array([-0.012, -0.076,  0.027,  0.083,  0.032, -0.136,  0.109]) >> 0.083, 0.109
array([-176.8,  128.4,  -69.1, -151.2,   -3.0,  -37.6,  -98.9]) >> -151.2, 128.4
array([ 196.0, -107.3,   50.3,   56.7,   16.0,   63.9,   -8.2]) >> 56.7, 196.0
array([  8.79,  -4.55,  10.99, -16.29,   3.41]) >> 10.99, 10.99
array([-0.18,  0.18,  1.07, -0.16, -1.55]) >> 1.07, 1.07
array([ 0.126,  0.182,  0.175, -0.124,  0.189, -0.027, -0.063]) >> -0.124, 0.189
---
[[ 1.169  0.422 -0.380  0.721 -0.950  0.595]
 [-0.272  1.220  1.827 -0.212 -0.191  0.485]
 [ 0.681  0.081  0.536 -1.917  1.383 -0.219]] -> -0.272

[[ 1.3 -2.0  0.8 -1.0  0.3 -0.2]
 [ 1.1 -2.3 -0.3 -0.5  0.2 -0.3]
 [-0.2 -0.1 -1.7  0.7  0.1 -0.4]] -> 1.1

[[ 0.897  0.416 -0.075  0.415 -0.551  0.317]
 [-0.832 -1.459  0.233  0.570  0.988  0.548]
 [ 1.282  0.326 -2.029  0.733  0.877  0.533]] -> -0.832

[[-1.27 -0.76 -0.92 -1.39]
 [-1.32  0.02 -1.90 -1.69]
 [-1.21  1.38 -0.24 -1.98]] -> -1.32

[[ 0.11 -0.13  0.00 -0.03]
 [-0.21  0.06 -0.06  0.05]
 [-0.21 -0.09 -0.04  0.03]] -> -0.21

[[-0.479 -0.750  1.467  0.399 -1.180  0.683]
 [ 0.182  0.158  0.098  0.135  0.187  0.111]
 [-0.496 -0.911  1.795  0.541 -1.382  0.828]] -> 0.182

[[ 0.16 -0.15 -0.03  0.03  0.13  0.11  0.00]
 [ 0.02 -0.03 -0.04  0.07  0.02 -0.12 -0.11]
 [ 0.10  0.06  0.09  0.01  0.04  0.01 -0.04]] -> 0.02
---
[[ 0.56  1.05  0.71  0.35 -0.17  3.08 -1.13]
 [-2.83 -3.02  1.12  0.31 -1.05 -2.80  0.59]
 [ 5.31  4.30 -4.45 -2.00  2.81  4.35 -1.16]] yields 3.08

[[ 6.10 -1.71 -0.80  0.96 -0.50 -0.64 -0.89]
 [-4.86  1.39 -0.38 -1.54 -0.46 -0.21  0.12]
 [-5.62  1.82 -0.36 -1.71 -0.46 -0.19  0.27]] yields -0.64

[[-0.46  0.91 -4.09 -4.04 -2.19  1.84]
 [ 3.89 -4.53 -4.79  3.47  0.75  3.41]
 [ 3.23 -5.27  0.20 -2.95 -4.00 -1.40]] yields -2.19

[[-5.45 -2.68 -1.70  0.49]
 [ 0.24 -0.19  1.61  1.04]
 [-0.46 -0.56 -1.15 -0.97]] yields -1.70

[[0.06 0.56 3.82 4.54]
 [0.01 1.05 4.16 4.68]
 [0.32 3.11 4.60 4.69]] yields 3.82

[[ 1.72  0.49 -1.89 -6.12]
 [ 3.62 -0.93  3.06  2.14]
 [ 4.88 -1.49  3.61  1.54]] yields -1.89
---
[[ 12.656  -6.318 -21.338  -8.719  -5.337 -13.270]
 [ 14.151  -5.786 -13.227 -15.434  -3.439  -7.139]
 [  7.835 -10.904  -6.981 -16.278  -3.628  -5.889]] -> 14.151, 12.656

[[ 0.1 -1.1 -0.6 -1.4 -0.7]
 [-1.1 -0.4  0.9  1.6 -0.2]] -> 1.6, 0.9

[ -6.05  -3.35 -10.63  14.52  17.25  -0.86   3.67] -> 17.25, 14.52

[-0.6 -1.7 -0.4  0.5  1.4] -> 1.4, 0.5

[  4.16   3.33  -2.94 -16.44  -0.86  15.28] -> 15.28, 4.16

[  3.8 -16.6   5.1   7.9   1.8  13.5] -> 13.5, 7.9

[  0.5   2.2  -8.3  10.4 -16.4   4.3] -> 10.4, 4.3

[[ 142.160  -36.987  -75.597   50.910  -16.493]
 [  45.992  -24.232  -76.159  -80.788  126.495]
 [-130.400   -6.430 -188.038  188.681   13.560]] -> 188.681, 142.160

[ -9.8  11.5 -12.1  -6.5   7.9  -7.8   4.2] -> 11.5, 7.9
---
array([[ -1,  37,  -4,  20,   2,  -6],
       [ 28,  30,  46, -28,  31,  23],
       [ 49,  41,  39,  -4,  31,  20]]) gives -6

array([[-225, -113,  596,  -69,  -93],
       [-263, -970, -514, -397,   65],
       [-721,  230, -196,   -7, -153]]) gives -93

array([[-456, -206, -381, -219, -703, -418],
       [ 629, -166, -432, -499, -696,   74],
       [-152, -183, -288, -129, -699,   25]]) gives -418

array([[9, 6, 2, 5, 4],
       [8, 6, 1, 5, 3],
       [7, 6, 3, 5, 5]]) gives 4

array([[ 62,  66,  86,  86],
       [217, 161, 187, 230],
       [195, 241, 251, 193]]) gives 86

array([[ 18,  -7,  30, -31,  42, -28],
       [ -3,  26, -14,  31, -30,  38],
       [-10,  33, -27,  46, -17,  32]]) gives -28
